Below is a small trained network, with its code and all its weights. Each question gives an input and a class and asks what happens when units are switched off, that is, made to give their printed mean instead of their output.

import numpy as np


def w(rows, s, z=0):
    codes = np.array(rows[::2]) - 128.0
    scale = np.full(codes.shape[1], s)
    scale[-1] = z or s
    return codes * scale


def f(y):
    return y / 2 * (1 + np.tanh(0.7978845608 * (y + 0.044715 * y**3)))


def log_softmax(a):
    a = a - a.max(-1, keepdims=True)
    return a - np.log(np.exp(a).sum(-1, keepdims=True))


def net(x, mask):
    res = np.array(x, float).reshape(1, 6) / 4 @ E
    y = f(res @ A[0][:, :-1].T + A[0][:, -1])
    res = res + np.where(mask, y, B[0][:, -1]) @ B[0][:, :-1]
    return log_softmax(res[-1] @ U[:, :-1].T + U[:, -1])


A, B = {}, {}
E = w([
[128,131,128,127],'x0',
[98,146,253,66],'x1',
[128,129,130,128],'x2',
[226,205,89,72],'x3',
[17,244,145,125],'x4',
[76,87,81,41],'x5',
],0.0053)
A[0] = w([
[74,201,116,141,27],'N1',
[72,63,164,169,45],'N2',
[69,68,158,176,40],'N3',
[179,160,194,232,108],'N4',
[130,152,134,130,57],'N5',
[120,123,48,173,77],'N6',
[63,201,109,141,29],'N7',
[103,99,117,67,88],'N8',
[140,118,225,72,92],'N9',
[88,91,84,30,46],'N10',
[65,71,159,180,42],'N11',
[138,116,231,68,66],'N12',
[152,149,134,168,126],'N13',
[205,202,133,36,85],'N14',
[167,149,184,199,82],'N15',
[136,117,230,67,49],'N16',
[156,148,165,175,111],'N17',
[196,41,162,104,29],'N18',
[56,196,114,137,59],'N19',
[102,121,2,194,2],'N20',
[94,87,91,38,117],'N21',
[149,142,153,170,62],'N22',
[119,129,29,183,69],'N23',
[190,24,154,111,31],'N24',
[176,179,112,92,60],'N25',
[191,194,106,67,64],'N26',
[107,111,101,90,118],'N27',
[73,73,158,174,70],'N28',
[89,193,137,121,32],'N29',
[68,79,66,13,95],'N30',
[140,128,150,154,63],'N31',
],0.0093,0.0044)
B[0] = w([
[227,96,110,123,150],'N1',
[88,78,83,149,165],'N2',
[95,69,92,145,161],'N3',
[107,120,147,214,241],'N4',
[129,121,138,102,86],'N5',
[126,185,78,137,169],'N6',
[232,109,130,98,163],'N7',
[118,142,127,157,133],'N8',
[121,218,54,136,226],'N9',
[131,111,150,182,154],'N10',
[96,61,96,147,167],'N11',
[115,229,57,126,218],'N12',
[109,129,127,161,153],'N13',
[82,41,78,170,255],'N14',
[123,132,146,164,170],'N15',
[118,219,59,131,205],'N16',
[122,130,137,155,156],'N17',
[239,113,127,98,198],'N18',
[242,95,127,117,187],'N19',
[110,228,41,129,193],'N20',
[126,122,144,186,192],'N21',
[121,125,146,131,106],'N22',
[109,210,69,133,195],'N23',
[251,114,115,114,216],'N24',
[115,79,95,156,146],'N25',
[86,58,92,154,196],'N26',
[134,126,135,149,136],'N27',
[105,71,89,152,171],'N28',
[206,134,98,113,139],'N29',
[123,111,174,210,226],'N30',
[129,119,140,123,94],'N31',
],0.03,0.0024)
U = w([
[139,192,89,132,100],'0',
[113,47,73,114,91],'1',
[226,126,143,121,99],'2',
[142,140,153,131,249],'3',
[158,161,193,222,83],'4',
[143,133,139,123,229],'5',
[96,123,205,1,89],'6',
[116,119,172,18,71],'7',
],0.0082,0.016)

Each question gives the input, the list of numbers given to net, and the class t.
The units are the neurons (one row each of A and B). Each row of codes is followed by its name. A weight is (code - 128) times the scale printed after its matrix; where a second scale follows, it is the last column's (A, B and U).
mask holds one flag per neuron, in row order. A switched-off neuron (its flag False) gives its mean, the last column of its row in B, instead of its output. The means were averaged over made-up inputs and are rounded, as every weight is.
A unit's drop is (log p(t) with every unit on - log p(t) with that unit switched off) / (log p(t) with every unit on - log p(t) with every unit switched off).
The circuit of an input: a set's keep is (log p(t) with only the set's units on - log p(t) with every unit switched off) / (log p(t) with every unit on - log p(t) with every unit switched off). Starting from the 12 units with the biggest drops (on a tie, the unit counted first), units are removed one at a time, each time the one whose removal leaves the highest keep (on an exact tie, the one counted first), for as long as the keep stays at least 0.8.
circuit, biggest first: the units of the circuit, biggest drop first
top k neurons: the k neurons with the biggest drops, biggest first
drop when u is switched off: that unit's drop, to one decimal
input [2,1,-8,-5,-8,-2], class 2: circuit, biggest first => (N24)
input [7,-7,-8,-2,8,6], class 2: circuit, biggest first => (N19 N7)
input [-5,5,-5,1,-1,-3], class 0: circuit, biggest first => (N9 N12)
input [-1,5,2,8,-4,4], class 1: top 2 neurons => (N14 N26)
input [8,4,4,-4,-2,-8], class 4: top 2 neurons => (N4 N15)
input [-2,8,6,-1,-3,-8], class 0: top 3 neurons => (N12 N9 N16)
input [3,-8,3,-7,3,3], class 0: top 2 neurons => (N20 N23)
input [-6,-4,2,-3,5,-8], class 4: top 2 neurons => (N4 N15)
input [8,7,-6,-7,0,8], class 4: top 2 neurons => (N30 N21)
input [1,5,-4,2,-5,8], class 4: top 3 neurons => (N30 N21 N10)
input [-4,-7,0,-7,-3,8], class 4: top 3 neurons => (N30 N21 N10)
input [7,1,-4,-5,3,-7], class 4: top 3 neurons => (N4 N15 N14)
input [-6,4,-8,8,-4,6], class 1: top 2 neurons => (N14 N26)
input [4,7,6,4,7,8], class 4: circuit, biggest first => (N30)
input [-2,-4,3,-2,-8,-5], class 2: top 2 neurons => (N24 N18)
input [-4,8,7,-5,-8,2], class 0: top 3 neurons => (N12 N9 N16)
input [2,8,-1,8,0,1], class 0: top 2 neurons => (N12 N9)
input [-4,7,-4,5,3,-3], class 0: drop when N6 is switched off => 0.0
input [6,0,4,-4,8,-2], class 2: drop when N19 is switched off => 0.1
input [-7,4,1,-5,4,-8], class 4: circuit, biggest first => (N4)
input [1,7,-3,-4,4,-5], class 0: drop when N16 is switched off => 0.2
